Below is a small trained network, with its code and all its weights. Each question gives an input and a target symbol and asks what happens when units are switched off, that is, made to give their printed mean instead of their output.

import numpy as np


def w(rows, s, z=0):
    codes = np.array(rows[::2]) - 128.0
    scale = np.full(codes.shape[1], s)
    scale[-1] = z or s
    return codes * scale


def f(y):
    return np.maximum(y, 0)


def softmax(a):
    e = np.exp(a - a.max(-1, keepdims=True))
    return e / e.sum(-1, keepdims=True)


def log_softmax(a):
    a = a - a.max(-1, keepdims=True)
    return a - np.log(np.exp(a).sum(-1, keepdims=True))


def net(x, mask):
    ids = ['ΓΔΠαβεζθλμτφψ'.index(c) for c in x.split()]
    T = len(ids)
    res = E[ids] + P[:T]
    u = 0
    for l in range(2):
        q, k, v = (res @ M[l].T for M in (Q, K, V))
        z = softmax(np.where(np.tri(T) > 0, q @ k.T / 4**0.5, -1e9)) @ v
        res = res + np.where(mask[u], z, O[l][:, -1]) @ O[l][:, :-1]
        u += 1
        y = f(res @ A[l][:, :-1].T + A[l][:, -1])
        res = res + np.where(mask[u : u + 4], y, B[l][:, -1]) @ B[l][:, :-1]
        u += 4
    return log_softmax(res[-1] @ U[:, :-1].T + U[:, -1])


Q, K, V, O, A, B = {}, {}, {}, {}, {}, {}
E = w([
[147,73,209,128],'Γ',
[168,187,171,81],'Δ',
[172,122,163,49],'Π',
[222,93,107,44],'α',
[193,49,203,136],'β',
[169,119,180,77],'ε',
[82,64,204,37],'ζ',
[131,12,57,214],'θ',
[107,230,198,131],'λ',
[230,73,117,112],'μ',
[215,5,215,79],'τ',
[141,183,124,124],'φ',
[152,228,116,149],'ψ',
],0.016)
P = w([
[157,100,159,255],'0',
[87,123,202,92],'1',
[105,112,197,102],'2',
[104,106,209,101],'3',
[107,96,200,109],'4',
[107,92,211,98],'5',
[114,102,202,111],'6',
[97,90,211,121],'7',
],0.0089)
Q[0] = w([
[98,93,1,56],'0.h0',
[124,71,111,140],'0.h0',
[154,47,231,171],'0.h0',
[92,65,59,93],'0.h0',
],0.012)
K[0] = w([
[92,194,174,31],'0.h0',
[194,151,74,122],'0.h0',
[64,70,158,247],'0.h0',
[133,155,133,110],'0.h0',
],0.012)
V[0] = w([
[90,147,127,171],'0.h0',
[103,158,101,111],'0.h0',
[62,95,142,127],'0.h0',
[117,126,158,4],'0.h0',
],0.013)
O[0] = w([
[179,192,119,172,98],'0.h0',
[85,159,173,255,2],'0.h0',
[174,239,187,84,147],'0.h0',
[73,98,196,127,52],'0.h0',
],0.0094,0.0076)
A[0] = w([
[74,125,121,56,91],'0.n0',
[24,249,69,123,255],'0.n1',
[157,143,163,197,76],'0.n2',
[94,1,80,180,130],'0.n3',
],0.0081,0.0083)
B[0] = w([
[225,2,60,194,241],'0.n0',
[222,10,164,103,212],'0.n1',
[132,194,47,168,135],'0.n2',
[50,236,88,143,254],'0.n3',
],0.0072,0.0041)
Q[1] = w([
[174,8,144,103],'1.h0',
[144,203,141,123],'1.h0',
[202,181,90,180],'1.h0',
[161,5,180,164],'1.h0',
],0.011)
K[1] = w([
[64,149,69,254],'1.h0',
[112,86,160,103],'1.h0',
[185,171,48,118],'1.h0',
[63,220,54,213],'1.h0',
],0.0078)
V[1] = w([
[122,215,65,243],'1.h0',
[207,168,217,173],'1.h0',
[115,163,227,167],'1.h0',
[23,125,163,2],'1.h0',
],0.0073)
O[1] = w([
[97,62,207,111,44],'1.h0',
[197,241,154,97,140],'1.h0',
[206,189,141,110,1],'1.h0',
[221,2,140,186,1],'1.h0',
],0.009,0.0058)
A[1] = w([
[58,97,36,182,20],'1.n0',
[16,253,117,14,2],'1.n1',
[96,174,29,133,42],'1.n2',
[132,87,207,18,143],'1.n3',
],0.0055,0.004)
B[1] = w([
[129,228,209,125,162],'1.n0',
[183,39,125,248,253],'1.n1',
[109,29,168,162,151],'1.n2',
[101,255,110,207,254],'1.n3',
],0.0068,0.0098)
U = w([
[120,147,161,142,243],'Γ',
[242,108,179,129,72],'Δ',
[109,180,39,2,87],'Π',
[132,39,210,140,75],'α',
[135,112,184,198,156],'β',
[154,202,89,25,71],'ε',
[31,141,98,38,108],'ζ',
[129,136,54,207,71],'θ',
[165,182,191,142,197],'λ',
[178,59,81,101,61],'μ',
[128,128,217,41,252],'τ',
[172,77,181,132,168],'φ',
[155,114,152,91,228],'ψ',
],0.0072,0.0034)

Each question gives the input, a string of symbols that net reads in full, and the target symbol t.
The units are the heads (4 rows each of Q, K, V and O) and the neurons (one row each of A and B). Each row of codes is followed by its name. A weight is (code - 128) times the scale printed after its matrix; where a second scale follows, it is the last column's (O, A, B and U).
mask holds one flag per unit, layer by layer, with each layer's heads first. A switched-off unit (its flag False) gives its mean, the last column of its rows in O or B, instead of its output. The means were averaged over made-up inputs and are rounded, as every weight is.
A unit's drop is (log p(t) with every unit on - log p(t) with that unit switched off) / (log p(t) with every unit on - log p(t) with every unit switched off).
The circuit of an input: a set's keep is (log p(t) with only the set's units on - log p(t) with every unit switched off) / (log p(t) with every unit on - log p(t) with every unit switched off). Starting from all 10 units, units are removed one at a time, each time the one whose removal leaves the highest keep (on an exact tie, the one counted first), for as long as the keep stays at least 0.8.
circuit, biggest first: the units of the circuit, biggest drop first
most important unit: the unit with the biggest drop
k most important neurons: the k neurons with the biggest drops, biggest first
top k neurons in layer l: the k neurons of layer l with the biggest drops, biggest first
input λ ζ τ λ β μ τ φ, target λ: 2 most important neurons	1.n1, 1.n3
input μ τ Γ Δ β τ τ τ, target ζ: circuit, biggest first	0.h0, 1.h0
input τ Γ Γ α Γ, target μ: circuit, biggest first	1.h0, 0.h0
input β Π μ, target Π: most important unit	0.h0
input μ λ τ τ α Δ, target ζ: circuit, biggest first	0.h0, 1.h0, 0.n3
input τ α ζ Γ Δ, target μ: circuit, biggest first	1.h0, 0.h0
input τ ψ τ ψ τ β Π, target μ: 2 most important neurons	0.n0, 0.n3
input β τ μ τ β ζ, target Π: circuit, biggest first	0.h0, 1.h0
input α Π Π Π λ λ ψ, target α: circuit, biggest first	0.h0, 1.h0, 0.n3, 0.n1
input τ ζ α, target μ: 2 most important neurons	0.n0, 1.n0
input ζ φ ε, target Δ: circuit, biggest first	1.h0, 0.h0
input α ζ ψ Γ, target α: circuit, biggest first	0.h0, 1.h0, 0.n3
input λ Γ Δ, target λ: top 2 neurons in layer 0	0.n3, 0.n1
input τ λ β τ Π ψ Π, target μ: circuit, biggest first	0.h0, 1.h0
input λ ζ Δ Δ φ, target λ: 3 most important neurons	0.n1, 0.n3, 1.n1
input τ Δ β β ψ τ, target μ: most important neuron	0.n0
input ψ λ Γ τ ε Π ψ Γ, target β: 3 most important neurons	1.n1, 0.n2, 1.n3
input β μ Γ ε β ψ λ ε, target Π: 2 most important neurons	1.n1, 0.n1
input λ μ ζ μ, target λ: 2 most important neurons	1.n1, 0.n2
input ζ λ Π, target Δ: circuit, biggest first	1.h0
input ψ Γ α β, target β: 2 most important neurons	1.n1, 0.n2
input Γ Π μ λ, target ε: top 2 neurons in layer 1	1.n1, 1.n2
input λ β Π Π ε τ μ, target λ: 2 most important neurons	1.n1, 1.n3
input ψ ε β ζ λ, target β: top 2 neurons in layer 0	0.n1, 0.n2
input μ Γ Δ Δ, target ζ: 2 most important neurons	0.n3, 1.n1
